Known rows, with every way that one mark hangs from another
[S J M]: [-0.138, -0.692, -1.398, -1.325, -0.259, -0.452, 1.554, 2.814, -1.175, -0.223, 1.549, 1.408, -2.742, 0.365, -2.016, 0.260, 0.088, 1.146, 0.133, 0.686, 0.050]
[M T]: [-0.562, -1.611, 1.387, -1.123, -0.112, -0.114, 0.526, 1.493, -0.658, -0.115, -0.823, -0.162, 2.082, -1.416, 0.138, 0.139, 0.960, 0.111, -0.718, -0.316, 1.053]
[T B E [L [S M]]]: [3.449, 0.263, 0.704, 0.122, -0.883, -0.396, 1.006, 2.852, -0.675, -0.667, -1.893, -0.204, -4.480, -0.919, 0.527, -1.675, 1.368, 3.071, 1.252, -3.329, -1.019]
[Y B [M [T [E J] L]]]: [0.307, -3.963, 0.001, -2.875, -0.793, 0.012, 0.559, 1.213, 0.450, -0.353, -2.546, -0.811, 0.992, -2.801, -3.610, 0.769, -1.630, 0.087, 0.003, -5.483, -0.409]
[S [J B] [M T]]: [-0.646, -4.251, -1.064, -1.973, -0.286, 0.547, 1.861, 5.972, -2.139, -0.556, -0.148, 1.069, -0.617, -0.998, -3.452, 0.286, 1.212, 1.069, -0.832, 0.135, 0.585]
[L [E J]]: [-0.006, -1.567, -0.328, -1.413, 0.257, -0.434, 0.031, -1.413, 2.051, 0.485, 0.245, -0.043, -0.194, -1.490, -0.463, -0.629, -0.020, 2.074, -0.420, -0.031, -0.183]
[T B E L]: [2.962, -0.655, 1.718, -1.082, -1.124, 0.926, -1.329, 1.319, 0.458, -0.753, -3.264, -0.700, -0.449, -1.815, 0.347, -2.126, 0.876, 2.577, 1.688, -3.417, -0.984]
[M [T E L] Y]: [1.634, -2.319, 3.110, -1.611, -0.938, 0.124, 0.602, 2.315, 1.006, -0.955, -4.052, -1.066, 5.387, -2.156, -0.457, -1.779, 2.647, 1.517, -0.242, -3.239, 1.004]
[M [T B [E J] L]]: [1.740, -4.095, 1.803, -2.365, -1.424, 0.439, -0.990, 2.114, 0.615, -0.618, -2.752, -0.315, 1.181, -3.682, -0.499, -1.189, 1.095, 2.700, 0.283, -3.027, -0.142]
[M [T B L] Y]: [1.245, -3.006, 3.296, -1.170, -1.109, 0.773, -0.308, 3.211, 0.021, -1.448, -4.085, -0.913, 7.323, -3.184, -0.490, -0.935, 2.664, 1.389, 0.101, -2.693, 0.676]
[L [E [J B]] [S [M Y]]]: [0.847, -2.818, -1.191, 0.360, 0.647, -0.809, 2.765, 2.251, 1.265, 0.034, 0.055, -0.226, -1.027, -1.027, -2.665, -0.610, 2.028, 2.353, -1.308, -0.270, -0.099]
[T B]: [0.864, -0.137, 1.099, -0.328, -0.273, 0.737, -0.994, 1.104, -0.322, -0.325, -0.761, -0.348, 0.362, -1.618, 0.156, -0.424, 0.531, 0.575, 0.873, -0.443, -0.242]
[S [M T [Y B]]]: [-0.437, -0.566, 0.975, -1.800, 0.221, -0.004, 2.770, 3.403, -1.432, -0.556, -0.731, -0.921, 3.393, -1.344, -2.396, 0.434, 1.707, -0.750, -0.745, -2.022, 1.552]
[T B E]: [2.215, 0.527, 2.012, -1.165, -0.353, 0.682, -0.827, 1.168, 0.680, -0.092, -1.555, -0.882, -1.451, -1.902, 0.218, -1.796, 1.031, 1.301, 1.307, -1.527, -0.141]
[L E [S [M [T B]]]]: [1.244, 0.347, 1.881, -0.981, 0.545, -1.229, 2.587, 3.010, -0.813, 0.145, -0.760, -0.394, -2.222, -1.997, 0.813, -0.898, 2.386, 2.801, -0.445, -0.883, 0.818]
[Y B [M [T L]]]: [-0.455, -2.811, 0.288, -2.069, -0.461, 0.200, 0.744, 1.834, -1.051, -0.692, -2.834, -0.817, 2.853, -1.978, -2.827, 1.359, -1.531, -0.782, 0.080, -4.975, -0.254]
[S [M [T B]]]: [-0.029, 0.148, 1.197, -1.876, -0.400, -0.139, 1.034, 3.841, -2.256, -0.735, -0.128, -0.049, 0.584, -1.072, -0.269, -0.127, 1.601, 0.981, -0.336, -0.498, 1.125]
[T E]: [1.334, 0.727, 0.931, -0.804, -0.040, -0.011, 0.179, -0.023, 0.871, 0.242, -0.779, -0.524, -1.844, -0.354, 0.120, -1.323, 0.482, 0.660, 0.404, -1.108, 0.150]
[E [J B]]: [-0.550, -4.540, -2.357, -0.006, -0.225, 0.851, -0.633, 0.936, 0.670, -0.072, 0.394, 0.369, -0.218, -0.948, -2.734, 0.535, -0.408, 0.267, -0.777, 0.183, -0.827]

Rows
[1.559, -5.979, -0.163, -0.266, -0.799, 0.005, 0.747, 2.620, 0.610, -0.185, -2.507, -0.032, -1.397, -2.591, -1.559, -0.597, 1.130, 2.200, -0.928, -2.869, -0.543]	[M [T [E [J B]] [L S]]]
[2.866, -2.896, 0.035, 0.278, -0.717, -0.532, 0.971, 1.391, 0.989, 0.130, -1.914, 0.645, -4.572, -1.354, -0.541, -1.086, 0.382, 2.584, 0.974, -2.545, -1.303]	[T E [L [S J]]]
[0.620, -2.041, 3.546, -1.272, -0.395, 0.530, 0.069, 3.069, 0.113, -0.858, -2.534, -1.079, 6.401, -3.362, -0.636, -0.599, 2.930, 0.200, -0.228, -1.036, 1.446]	[M [T B] Y]
[-0.305, -1.259, 1.959, -1.860, -0.531, -0.256, -0.323, 2.701, -0.807, -0.800, -1.690, -0.491, 3.134, -1.897, -1.270, 0.655, -0.066, -0.149, -0.122, -1.851, 0.628]	[Y [M [T B]]]
[0.764, -4.095, -1.356, 0.660, 0.691, -0.366, 1.149, 0.320, 1.742, 0.728, -0.314, -0.061, -3.016, -1.870, -1.498, -0.349, 0.531, 2.116, -0.867, -0.258, -0.904]	[L [E [J B]] S]
[2.316, -5.053, -1.770, 0.922, -0.784, 0.119, 0.273, 1.312, 1.380, -0.079, -1.860, 0.127, -3.805, -1.330, -1.882, -0.839, 0.171, 2.377, -0.147, -2.740, -1.767]	[T [E [J B]] [L S]]
[0.545, -2.499, -2.296, 0.200, 0.628, -0.861, 2.381, 1.823, 0.434, 0.400, 0.906, 0.280, -4.322, -0.547, -1.924, -0.285, 0.890, 2.637, -1.121, -0.094, -0.571]	[L [E [J B]] [S M]]
[1.640, -2.622, 4.158, -2.082, -0.642, 0.650, -0.080, 2.696, 0.964, -1.171, -4.871, -1.371, 7.484, -3.846, -0.041, -1.997, 3.233, 2.845, 0.171, -3.042, 0.783]	[M [T B [L E]] Y]
[-0.529, -4.068, -0.059, -3.118, -0.310, -0.112, 0.727, 0.754, 0.534, -0.303, -2.586, -0.846, 2.668, -2.990, -3.369, 0.911, -1.607, 0.799, -0.221, -4.961, -0.415]	[Y B [M [T [L [E J]]]]]
[1.283, -2.206, 2.876, -2.351, -0.614, 0.602, -0.524, 2.142, -0.127, -0.744, -3.793, -0.763, 3.372, -3.299, 0.869, -1.576, 1.795, 3.204, 0.415, -2.779, 0.173]	[M [T B [L E]]]
[1.392, -1.324, 0.090, -0.701, 1.042, -0.846, 3.937, 2.361, 0.763, 0.508, -0.328, -0.206, -2.600, -2.084, -2.574, -0.334, 1.495, 1.747, 0.221, -1.531, 0.076]	[L E [S J [M [Y B]]]]
[-0.219, -2.942, -2.274, -1.006, -0.185, 0.646, 1.384, 4.617, -1.514, -0.489, 0.593, 1.192, -2.532, 0.301, -3.520, 0.143, 0.390, 1.027, -0.093, 0.452, -0.377]	[S [J B] M]
[1.897, -2.072, 1.062, -1.070, -0.225, -0.928, 2.538, 4.781, -0.998, 0.068, -0.098, 0.658, -5.025, -2.521, -0.935, -0.409, 1.957, 2.088, 0.109, -0.780, 0.469]	[L [S J [M [T B E]]]]
[1.884, -2.656, 2.697, -0.839, -0.329, -0.159, 0.514, 2.352, -0.007, -0.345, -3.559, -0.628, 0.960, -3.524, 1.210, -1.158, 2.069, 3.301, 0.160, -2.745, -0.108]	[M [T B [L E S]]]
[1.335, -2.074, -1.615, 0.613, -0.699, -0.990, 1.959, 2.721, -1.020, -0.395, -0.150, 1.505, -4.057, 0.240, -0.989, 0.276, 0.143, 2.364, 0.203, -1.332, -1.107]	[T [L [S J M]]]
[0.891, -2.658, 2.143, -1.415, -1.083, 0.729, -0.868, 2.647, -1.032, -0.987, -3.043, -0.257, 3.196, -2.701, 0.386, -0.464, 1.271, 1.763, 0.286, -2.460, 0.024]	[M [T B L]]
[2.806, -4.714, -0.760, 0.542, -0.619, 0.402, 0.882, 2.856, 0.742, -0.090, -2.722, 0.472, -4.355, -1.430, -1.855, -1.240, 0.594, 2.533, 0.664, -2.770, -1.683]	[T E [L [S [J B]]]]
[2.040, -4.398, 2.956, -2.162, -1.441, 0.515, -0.541, 2.641, 1.617, -1.078, -3.771, -0.905, 5.268, -4.192, -1.450, -1.559, 2.577, 2.326, 0.082, -3.279, 0.491]	[M [T B [E J] L] Y]
[-0.546, -5.078, -0.205, -2.407, -0.768, -0.022, -0.132, 2.326, 0.517, -0.892, -2.846, -0.174, 3.583, -1.774, -2.961, 0.125, -0.480, 1.994, -1.066, -3.103, -0.403]	[Y [M [T [L [E [J B]]]]]]
[1.241, -2.669, 0.783, -1.317, -0.292, -0.437, 1.760, 1.991, -0.238, -0.142, -3.230, -1.128, -0.853, -2.371, -2.449, 0.655, -0.981, -0.036, 0.223, -5.804, -0.429]	[Y B [M [T E [L S]]]]
[2.772, -0.963, 0.435, 0.937, -0.551, -0.621, 0.806, 0.445, 0.745, -0.001, -2.224, -0.180, -3.622, -0.492, 0.579, -1.295, 0.538, 2.131, 0.607, -2.947, -1.081]	[T E [L S]]
[0.167, -1.592, -0.776, -1.488, 0.138, 0.266, 2.520, 3.217, -0.500, -0.329, 0.324, 0.209, 0.271, -1.141, -4.090, 0.505, 0.697, -0.180, 0.409, -1.267, 0.295]	[S J [M [Y B]]]
[1.876, -3.433, 3.090, 0.292, -0.822, -0.013, 0.689, 3.433, 0.024, -1.063, -3.864, -0.756, 4.945, -3.493, -0.132, -0.469, 2.974, 1.482, -0.054, -2.756, 0.376]	[M [T B [L S]] Y]
[1.450, -1.996, 2.659, -3.059, -0.687, 0.035, 1.781, 5.567, -0.281, -0.800, -1.415, -0.001, 1.475, -2.888, -2.476, -1.356, 3.105, 1.869, 0.286, -1.109, 1.453]	[S J [M [T B E] Y]]
[0.843, -3.424, -1.248, -0.813, -0.288, 0.765, -0.365, 0.906, 1.471, 0.184, -0.408, -0.197, -1.978, -1.224, -2.441, -0.882, 0.127, 0.926, -0.249, -0.903, -0.608]	[T [E [J B]]]
[1.857, -1.000, 0.438, 0.677, 0.049, -0.706, 0.981, -0.201, 0.953, 0.065, -2.276, -0.151, -1.603, -0.811, 1.037, -1.089, 0.657, 3.062, 0.215, -2.241, -1.025]	[T [L E S]]
[0.479, -3.530, 1.863, -1.303, -0.404, 0.902, 1.139, 2.154, -0.031, -0.789, -3.748, -1.287, 6.345, -3.015, -2.088, 0.017, 1.430, -0.204, -0.189, -4.093, 0.518]	[M [T L] [Y B]]
